Where the symbols take the points:
from | § ! & ^ @ + %
z939 | z784 z971 z52 z662 z185 z352 z944
z331 | z682 z490 z935 z983 z801 z193 z664
z595 | z999 z158 z534 z310 z237 z621 z213
z90 | z778 z723 z308 z51 z782 z240 z19
z256 | z164 z81 z499 z872 z229 z667 z913
z240 | z192 z53 z948 z204 z715 z90 z770
z315 | z850 z237 z586 z112 z158 z65 z370
z611 | z971 z784 z845 z280 z206 z271 z583
z236 | z157 z204 z166 z53 z944 z511 z185
z202 | z436 z664 z235 z249 z338 z463 z490
z128 | z65 z422 z619 z676 z181 z850 z661
z735 | z499 z310 z164 z158 z112 z238 z580
z676 | z746 z193 z40 z128 z466 z490 z463
z185 | z619 z107 z65 z892 z939 z586 z236
z682 | z331 z112 z19 z237 z310 z93 z308
z40 | z892 z640 z676 z619 z667 z229 z287
z18 | z146 z249 z413 z664 z912 z591 z983
z523 | z138 z643 z856 z809 z463 z338 z466
z81 | z866 z256 z801 z271 z935 z280 z171
z971 | z611 z939 z621 z843 z107 z534 z772
z463 | z541 z517 z287 z661 z523 z202 z676
z51 | z413 z511 z146 z90 z835 z204 z753
z734 | z511 z413 z249 z235 z429 z157 z565
z795 | z204 z157 z591 z192 z583 z413 z206
z466 | z238 z960 z667 z181 z676 z499 z523
z944 | z878 z772 z745 z543 z236 z194 z939
z534 | z271 z352 z595 z866 z753 z971 z835
z287 | z53 z192 z463 z157 z856 z235 z40
z866 | z81 z164 z310 z534 z19 z843 z782
z107 | z206 z185 z221 z770 z971 z753 z204
z745 | z809 z306 z944 z138 z166 z168 z52
z850 | z315 z983 z565 z490 z547 z128 z249
z511 | z734 z51 z370 z723 z194 z236 z586
z913 | z304 z171 z338 z429 z235 z856 z256
z899 | z229 z19 z112 z586 z164 z892 z723
z53 | z287 z240 z541 z236 z543 z723 z892
z370 | z249 z146 z511 z436 z168 z166 z315
z782 | z171 z304 z573 z835 z90 z715 z866
z747 | z573 z338 z171 z912 z664 z643 z801
z723 | z235 z90 z436 z511 z304 z53 z899
z308 | z664 z436 z90 z146 z573 z948 z682
z580 | z338 z573 z304 z168 z436 z138 z735
z19 | z935 z899 z682 z753 z866 z770 z90
z746 | z676 z93 z892 z65 z238 z112 z541
z338 | z580 z747 z913 z532 z202 z523 z499
z643 | z818 z523 z593 z56 z517 z747 z960
z835 | z674 z194 z213 z782 z51 z772 z534
z428 | z591 z166 z204 z948 z306 z146 z221
z541 | z463 z948 z53 z166 z138 z436 z746
z204 | z795 z236 z428 z240 z772 z51 z107
z235 | z723 z778 z202 z734 z913 z287 z229
z56 | z306 z809 z583 z643 z591 z912 z845
z586 | z565 z753 z315 z899 z352 z185 z511
z422 | z221 z128 z206 z193 z845 z983 z591
z661 | z166 z591 z157 z463 z809 z249 z128
z619 | z185 z206 z128 z40 z784 z565 z157
z146 | z18 z370 z51 z308 z213 z428 z237
z591 | z428 z661 z795 z517 z56 z18 z422
z912 | z213 z532 z674 z747 z18 z56 z999
z845 | z621 z181 z611 z960 z422 z999 z56
z157 | z236 z795 z661 z287 z878 z734 z619
z715 | z593 z543 z818 z772 z240 z782 z843
z168 | z532 z213 z194 z580 z370 z745 z158
z801 | z310 z499 z81 z999 z331 z960 z747
z778 | z90 z235 z664 z413 z171 z192 z935
z271 | z534 z872 z999 z81 z44 z611 z674
z237 | z983 z315 z753 z682 z595 z221 z146
z573 | z747 z580 z782 z213 z308 z818 z310
z999 | z595 z547 z271 z801 z983 z845 z912
z436 | z202 z308 z723 z370 z580 z541 z112
z238 | z466 z421 z662 z52 z746 z735 z138
z490 | z112 z331 z229 z850 z499 z676 z202
z770 | z640 z892 z93 z107 z843 z19 z240
z306 | z56 z745 z772 z818 z428 z213 z621
z935 | z19 z229 z331 z44 z81 z640 z778
z892 | z40 z770 z746 z185 z662 z899 z53
z93 | z193 z746 z770 z221 z421 z682 z948
z413 | z51 z734 z18 z778 z674 z795 z44
z960 | z421 z466 z280 z845 z193 z801 z643
z304 | z913 z782 z580 z194 z723 z543 z164
z948 | z517 z541 z240 z428 z818 z308 z93
z213 | z912 z168 z835 z573 z146 z306 z595
z878 | z944 z583 z809 z856 z157 z429 z784
z310 | z801 z735 z866 z595 z682 z421 z573
z818 | z643 z138 z715 z306 z948 z573 z421
z593 | z715 z856 z643 z583 z192 z171 z280
z192 | z240 z287 z517 z795 z593 z778 z640
z158 | z547 z595 z352 z735 z315 z52 z168
z856 | z543 z593 z523 z878 z287 z913 z667
z843 | z280 z662 z421 z971 z770 z866 z715
z164 | z256 z866 z735 z352 z899 z662 z304
z753 | z44 z586 z237 z19 z534 z107 z51
z193 | z93 z676 z640 z422 z960 z331 z517
z809 | z745 z56 z878 z523 z661 z532 z181
z65 | z128 z221 z185 z746 z52 z315 z166
z640 | z770 z40 z193 z206 z280 z935 z192
z532 | z168 z912 z429 z338 z249 z809 z547
z499 | z735 z801 z256 z547 z490 z466 z338
z112 | z490 z682 z899 z315 z735 z746 z436
z166 | z661 z428 z236 z541 z745 z370 z65
z221 | z422 z65 z107 z93 z621 z237 z428
z171 | z782 z913 z747 z674 z778 z593 z81
z872 | z352 z271 z547 z256 z565 z784 z429
z352 | z872 z534 z158 z164 z586 z939 z194
z429 | z194 z674 z532 z913 z734 z878 z872
z662 | z667 z843 z238 z939 z892 z164 z543
z181 | z52 z845 z784 z466 z128 z547 z809
z194 | z429 z835 z168 z304 z511 z944 z352
z667 | z662 z280 z466 z784 z40 z256 z856
z421 | z960 z238 z843 z621 z93 z310 z818
z674 | z835 z429 z912 z171 z413 z583 z271
z983 | z237 z850 z44 z331 z999 z422 z18
z772 | z583 z944 z306 z715 z204 z835 z971
z517 | z948 z463 z192 z591 z643 z664 z193
z280 | z843 z667 z960 z611 z640 z81 z593
z784 | z939 z611 z181 z667 z619 z872 z878
z547 | z158 z999 z872 z499 z850 z181 z532
z621 | z845 z52 z971 z421 z221 z595 z306
z206 | z107 z619 z422 z640 z611 z44 z795
z138 | z523 z818 z543 z745 z541 z580 z238
z52 | z181 z621 z939 z238 z65 z158 z745
z664 | z308 z202 z778 z18 z747 z517 z331
z583 | z772 z878 z56 z593 z795 z674 z611
z249 | z370 z18 z734 z202 z532 z661 z850
z44 | z753 z565 z983 z935 z271 z206 z413
z543 | z856 z715 z138 z944 z53 z304 z662
z229 | z899 z935 z490 z565 z256 z40 z235
z565 | z586 z44 z850 z229 z872 z619 z734

The rows follow the links: the fewer symbols apart two points are, the more alike their rows tend to be.

Each row is also shifted at random along 4 hidden directions that mean nothing.

Rows in random order:
Each row is one point's numbers.
1: [ 29 -13  15 -18  -4  -6  -6   2  35  -1  18  47  -9 -18  -6   9  23 -36  -7  -5  11 -11  -7  19   5]
2: [-10  10   7  -5  -5  -5  15 -19  17   0  15  -1 -16  13  14   9  24  26  12 -15   6   5   1  12 -10]
3: [ -8   7 -43  14 -16  11 -20  -7  -8 -11   4 -33 -15   6  12  20  21 -34  -8  -2  -3   9  -2   3  -2]
4: [ -1  -8  10  -3 -11  -2 -16   9   7   5 -25  -1 -26  -1 -23   3  29 -26 -10   2  20   2  25  -2 -10]
5: [ 16 -15   6 -17 -12   2 -15  -6  -1 -14  14  30  -3 -10  20   4  -9 -29 -22 -13   0   2 -17 -16  -5]
6: [-17  -4   9   5 -14  13 -15  -8 -13   2  -7  -7  -8  -8  20 -26   5 -32  -5  12  13  12 -16 -17 -24]
7: [-17  16   8  19 -10   2  18  12  -6  -8  12 -13 -14   5 -15  -3  -8  30   0   8   1 -14 -10  -6 -27]
8: [ -7  15   4  12  10   4 -21 -10   1  27   5 -27  10 -10  10  20  39 -34 -12  -8  -1  15  16 -12   7]
9: [ -5  10  15  -4  -4   6  -6 -16  -7  -7  -1  30  -9 -13  20 -32 -22 -18  -1  -7  12   2   2  -4   2]
10: [-11  -5  36   1  -2  -5  -9   5  -2 -10  32  21 -15 -21 -10   1 -29 -19   4   0   8 -13  17   1 -51]
11: [  0 -35   6  -1  -2  -1 -10  -2  -4   8 -24  12  14  -6   8   7 -35 -25 -17 -15 -11   5  17  -6   9]
12: [ 14 -16 -43   2 -17   7  14  -8   2 -10   9  11  -9  14  14  29   9  31 -17   2  -7  16 -26   8  16]
13: [ -4   6  13  -1  13  12  12  -9  15   2  -8 -15   4   9  10 -33  30  23  21 -14   9  -7  17  17 -20]
14: [-11  -1   6  14   6  -4  10   8 -12  17 -31 -26  15   7 -18  10  30  35  -9  21  12  -6   5 -10  -3]
15: [  6 -30  -6  -5  -2  10 -12 -14   4  18 -24   5  13   4   9  25 -10 -26 -14   1 -15  18  13   9  17]
16: [ -3 -12 -16 -14   3  -6  13 -16   9  12   3  -6  11  12  10  22  27  30 -11   0  -9  13 -18  10 -18]
17: [-13  -7   6   6  21   1  13 -14  17  -7 -13  14   9   3  16 -19  14  38   7   3  -9  -1 -28  12 -27]
18: [ 16  11 -27  -9  -2 -11  -9  15 -26 -30  -3   8  20 -13  -9 -36 -17 -29   5  -8 -17   2 -25 -13  20]
19: [ 12 -10  -2  16  -6  -2   8   7  32  27  -1   8  -8  12 -18  47  27  21   3   6  10 -10  13  20  33]
20: [-13 -11   2 -13  -8   9 -16  -5 -20 -18 -16  -5 -14 -10  22  -2 -18 -24   1 -17   7   9   1 -17 -17]
21: [-21  11  -5   9   9   0  11 -14 -16  -7  16  -2   6  13  12  -9  -5  19 -13  -2  -2   5 -19 -18 -24]
22: [-12  20  -8 -22 -17   5 -12 -12 -25 -36  33   5 -12 -17  23 -27 -25 -19  -1 -18  -9  14 -28 -17 -32]
23: [  6  -1   9  -7 -10  -2 -18  15  -7  -7   2  19  -7 -10 -13  10 -22 -25   0 -11   6  -1  10 -10  18]
24: [ 23   9   8  13 -15   2  15  -6 -15  -5  -2  12  -8   3  15 -28  11  23   5   4  16   1 -18  -5  21]
25: [  1 -22  -4  -5 -10 -10  -7  17   9  -3 -16 -12 -20  -4  -5  -6   0 -30  12  -5  -8  -2  18   7 -20]
26: [ 12 -22  23   6  -8   6 -24 -10  -1  22 -14  17  -5   2   7  -8 -18 -21  -4   4  13   6   3  -8  10]
27: [  4 -13  -3   5  -3  20  12 -19   4   4 -14  21  -9   5  15  -6 -34  23  18   6  -8   4   3  26   6]
28: [-22   4  -7 -14   7 -10 -17  15  -9 -30  -4 -17  14 -12 -13 -24 -15 -18   1   1  -8  -6 -12 -20 -19]
29: [ -9  47  21  17  -6  18 -15 -11  19 -10  37 -23 -17 -16   7 -17  10 -23  48 -25  10  10  20   9 -15]
30: [  6   5  29   4   3  -3 -18  13   7  17 -20   1   0 -12 -27  12  -3 -34  14   0  28 -12  47 -12  26]
31: [-21  12   9 -11   8  18  20 -13  16  11   6 -31   0  20  -4  24  13  24   2 -17 -11   0  28  14  -9]
32: [ -2 -21 -15 -14   2  -7 -24  -1   6 -10 -20 -14  14  -4   5  -3  26 -33 -10 -12 -11  15  -2  10 -14]
33: [ 16   1 -18  -7  -3 -11 -10   6   0 -18 -11   0  -6 -16 -13 -18  17 -34  12  -5  -8   1  -2   7  28]
34: [  6  21 -31 -17 -15   3 -11  -6  -3 -30  23  16  -6 -12  20 -12 -15 -26 -11 -19  -3  13 -27  -4  11]
35: [ -8  -3  -1 -14 -15   2 -14  -6  -5   2  12  11 -13  -6  17  12  11 -18 -14  13   7   6 -18  -7 -14]
36: [-19  19 -25  -6 -19   7  19  -2 -24   2  -2 -39 -20  13  10  21  16  34  -7 -12   8  20  12 -24  13]
37: [ -1 -14   3  -6  -7  -8  12  12 -12   0 -19 -19 -14  21 -15   0  18  24   4  -1   8  -8  18  -6  -7]
38: [ 11  -6 -13   2  -9 -11 -15   6 -21 -15  15  29  -8 -16 -15   2 -10 -24 -24  30   1  -7 -44 -21   5]
39: [ -9  22 -24 -15  13  -1 -14  -4   6 -14  14 -16   8  -9  23   6  36 -21  -2 -21  -4  15  -9  13  -2]
40: [-13  -3  -8  10 -16  -5  -4  10 -24   9   3 -31 -23  -1 -16  30  -7 -26  -8  10   0   3   1 -11  -7]
41: [-14 -15  14   6  -2  10  13  -9  -2  10 -15  -1 -18  11   9  -4  -3  20  -9   8   6   5   0 -10 -29]
42: [ 11  -6  15  12  -8  -5 -15  11   4  -3   0  30  -1 -14 -16 -19 -37 -19   3  15   4 -11 -13 -11   2]
43: [  3 -19 -32  -2   6 -10 -18  18 -28   9 -32 -13  18   0 -15  20 -23 -30 -20  11 -13   3  -1 -16  31]
44: [ -1   1 -17   5 -11 -10 -16  16   7   7  16  26 -13  -9  -9  15 -26 -30  -8  12  -9   3 -16   9  -4]
45: [  5   0  13  14 -14   6   1   8  -5  18  12   6  -4   6 -14  16 -32  32  -1  27   7 -30   7 -11  11]
46: [-16 -22  21  -3   7   4 -10  -9  -6  -1  -2  18  -5 -19  20 -12  -3 -34  -8   6  -8   0 -20 -17 -36]
47: [  1 -15  31   7  -5   1  19   3  -2  12  -7   7 -10  13 -10 -10 -35  19   4  -2  11 -13  29 -10  17]
48: [ 20   3  -7   1  13 -14  13   8  16   6  23  19  16   7 -18  15   2  30   4  13  -3 -18  -5  10  15]
49: [ 15  15 -15   8 -16 -25  -8   7  -8 -12  -7   0  -9  -5  -5 -24  -1 -30  18  16  -2   9 -19   9  23]
50: [ 13 -18  -1 -20  -8  12  13 -13  15 -21  -5  27  -6  -4   8 -18   3  32   9 -20   3   1 -20  10   8]
51: [  8   7 -38 -11   4 -11  16  12   0  -6  11 -17   3  16 -11  10  64  35 -11  18 -17 -14 -37   4  -6]
52: [  5  -6  16  15  14  10 -20 -13  -4  19 -12   1  20  -7  10 -11 -21 -28  -1   7   5  11  11 -13  16]
53: [ 23 -15  16  10  19  -2  18  -4  29  33 -18  11  12  10 -10  10  37  26   4  28  15 -13  14  24  26]
54: [-12   0  10  -4  -9  -7  17   7  13  -1  19  10 -23   0 -16   6  11  29   1  25   3 -17 -15  21 -35]
55: [ -5 -21 -14  -9   7 -11  19  11  18   4 -16  12   7  10  -9  -4  26  31 -17  16  -3 -13 -21  11 -24]
56: [ 15 -14  14 -11 -14  -7  18  21  22  -6 -14  26 -12   6 -16   0   6  28   5  -6  -1 -20  -5  18   7]
57: [-19  25  35   9  -6  -4  18   4   2  11  28 -18  -8   6 -23   4  13  19  18  -3  30  -9  32  -2 -15]
58: [-16  -9  18   1  15  -3 -13  -1  14  24   9  -6  -1  -4 -21  23 -23 -26 -10  15 -13  -8  18  12 -41]
59: [ 15  -9 -12   4  11  -6  20  17  -9  10 -27  -3  20  13 -10   0  23  13 -15  11   5  -6  -4 -12  46]
60: [ -3  -4   0  -6  13 -10 -13  12   2  12  -1 -18  26   2 -19  26 -22 -32   8   6  -8  -4  27  13  27]
61: [ -1  26  13   1  -8   3  14 -11  16   3  22   7 -10  11   9 -12 -34  32  20 -15   3  -7  28  19  15]
62: [-16  17 -10   6 -16  13  -8 -15  12  -8  -4 -17 -19 -16  14 -41  -5 -32  19  -2  -8  13  -3   9 -12]
63: [ 12 -27  -9  -6  -7  -4  11   9  24   8 -13  25 -13   5 -13  -7  -2  31  -6  19   4 -16 -14  21   8]
64: [ 21 -22  -2  -1  -5   4 -10  -5  -6   3  14  36 -11  -9  26  24 -18 -28 -33   0   5  17 -36  -6  12]
65: [ 10  -7 -11   0  -5  -8  -4   5  23 -12  -8  21 -31 -21 -17 -28  68 -31  -7  12  16  -4 -49  15 -25]
66: [ 13 -43  13   0  20  10  14  -9  25  21 -19  30  17  20  11   4 -20  22  -8  -2 -12  -8  -3  29  -2]
67: [ 17  -4  10 -10  -4  12  21 -14  -6  -5 -20  10  15  12  13 -11  15  29   0 -18  10   8  11 -11  22]
68: [-12  10  -6  -7 -15  -6 -20   5  18 -16  19 -12 -17 -14 -13   9   4 -42   9  -1  -9  -1   4  18 -14]
69: [-25 -22 -10 -16   1  -3 -18  11 -16   3   5 -13   4 -13  -5  23 -29 -27 -34  -2 -20  -4  14 -18 -22]
70: [-13  19   3  22  14   9 -24 -11   9   5  -3 -17  11  -9   7 -25  22 -27  29   2  -4  14  -3  17   3]
71: [-13  -7  -6  -3 -10   5 -15 -13  18  -1 -14 -17 -15   0  12  -9  30 -33  19 -11  -3  19  15  17  -3]
72: [ 10 -28  13  -7 -11   3   6 -12  -3   3 -29   2   0  18   2  13   5  31  -3 -17   5   1  23 -12  25]
73: [-16 -12  37  -9  20  18 -16  -8  19   9 -14   2   3  -9  10   1   8 -32   3 -12  12   3  30  -5 -17]
74: [ -7 -26  32 -17  -1  13  16 -20  13  12 -17  19 -14  15   9  -3  28  26 -17 -14  15   7  13   3 -33]
75: [ 15   0  -5  15  12  11   9 -13  31  35  -4   6  20  20  13  35  40  30  -2   5   2   5   7   3  30]
76: [ 14 -17   9  -3  13  -8 -18   9   6 -10 -17  21  14  -7 -17 -10  -6 -15  10   2  -1  -2  17  10  17]
77: [  9   7  12   3  -2   1   7 -12  -2   4  12 -11   5  20  13  20  -4  29  -1 -18  13  16  21 -12  38]
78: [-26   3 -15  -7  -3 -16  15  19 -26  -4   8 -21   5  12 -18  10 -14  34 -10  11  -7 -12 -15  -7 -11]
79: [-15  -4  12   8   6  11 -17 -23  14  21  26  -2   4 -22  14  12  -5 -25   2   1 -13   6  -3  16 -37]
80: [ -8   2 -16   3 -18   8   7  -9   0 -10  13 -11 -18   9   8  17  11  30  -5   8  -4  11 -18  -3 -15]
81: [ -7   5   4  22  -5  -8 -19  13  -9  10 -23 -36  -8 -10  -8  -9  35 -17   1  12  19   1  17 -21   1]
82: [  6 -18  16  12  -5  12 -20 -11  13  19  -7   8 -11 -11  20 -16 -46 -19  12  -1  -1  13   2  23  10]
83: [  7 -21  -6   1 -16   8  16 -15 -12   8   9  21 -13  10  16  19 -57  28 -37   7 -12   0 -11  -9  -3]
84: [ -2  -1 -38  -2 -10 -18 -10  18   0  -7   0 -23 -14  -1 -12  16  29 -25 -15  16  -3  11 -28  -5  -3]
85: [-13 -10  -6   9 -15   1  17   5   2  14 -22 -25 -19   5  -7  -4   7  32  17   8  -3  -9  13  14  -1]
86: [ 17   6  17   3 -11   1  24   6   1  20 -25  -2  -5   9 -24  -2  24  28   7  18  31  -5   9 -11  34]
87: [ -9  -7 -12  -9 -19  -9  21  16 -18  -4 -15 -11 -22   8 -13  -9   8  23  -6   8   2 -15 -22 -14  -7]
88: [-18  -3   3  -5  -2   5  12 -17  23  -8  -9   6 -18   2  11 -18  18  31  10 -19   3   3   3   5 -25]
89: [ -9   8  13   6  -8   3   9  -3  -6  11  11 -22 -14  15   8  22  24  29 -10   0  14   4  -4  -4  -2]
90: [ 24 -11 -19 -12   0   9  -9 -11  -5 -15 -14   8   2  -7  18 -13  -2 -18   9 -25  -7  13  -6   6  16]

Some points, each with its row:
z421 79
z65 65
z682 32
z338 36
z422 55
z40 27
z206 53
z93 70
z753 76
z511 30
z532 57
z112 71
z667 12
z734 47
z809 7
z436 20
z784 19
z229 50
z723 9
z661 87
z128 85
z534 60
z164 34
z51 18
z640 66
z611 48
z240 52
z899 90

Row, symbols taken left to right, then the row they reach:
21 %: 16
17 ! @ ! ^: 51
56 § § & §: 25
58 ^ +: 39
14 @ % !: 54
29 § % §: 22
41 § &: 26
13 ! § % +: 6
63 § § % ^: 24
75 ! +: 61
33 + ^ ^ %: 42
2 % @: 74
45 ^: 83
38 & + @: 4
69 ^ @: 73
84 @ &: 49

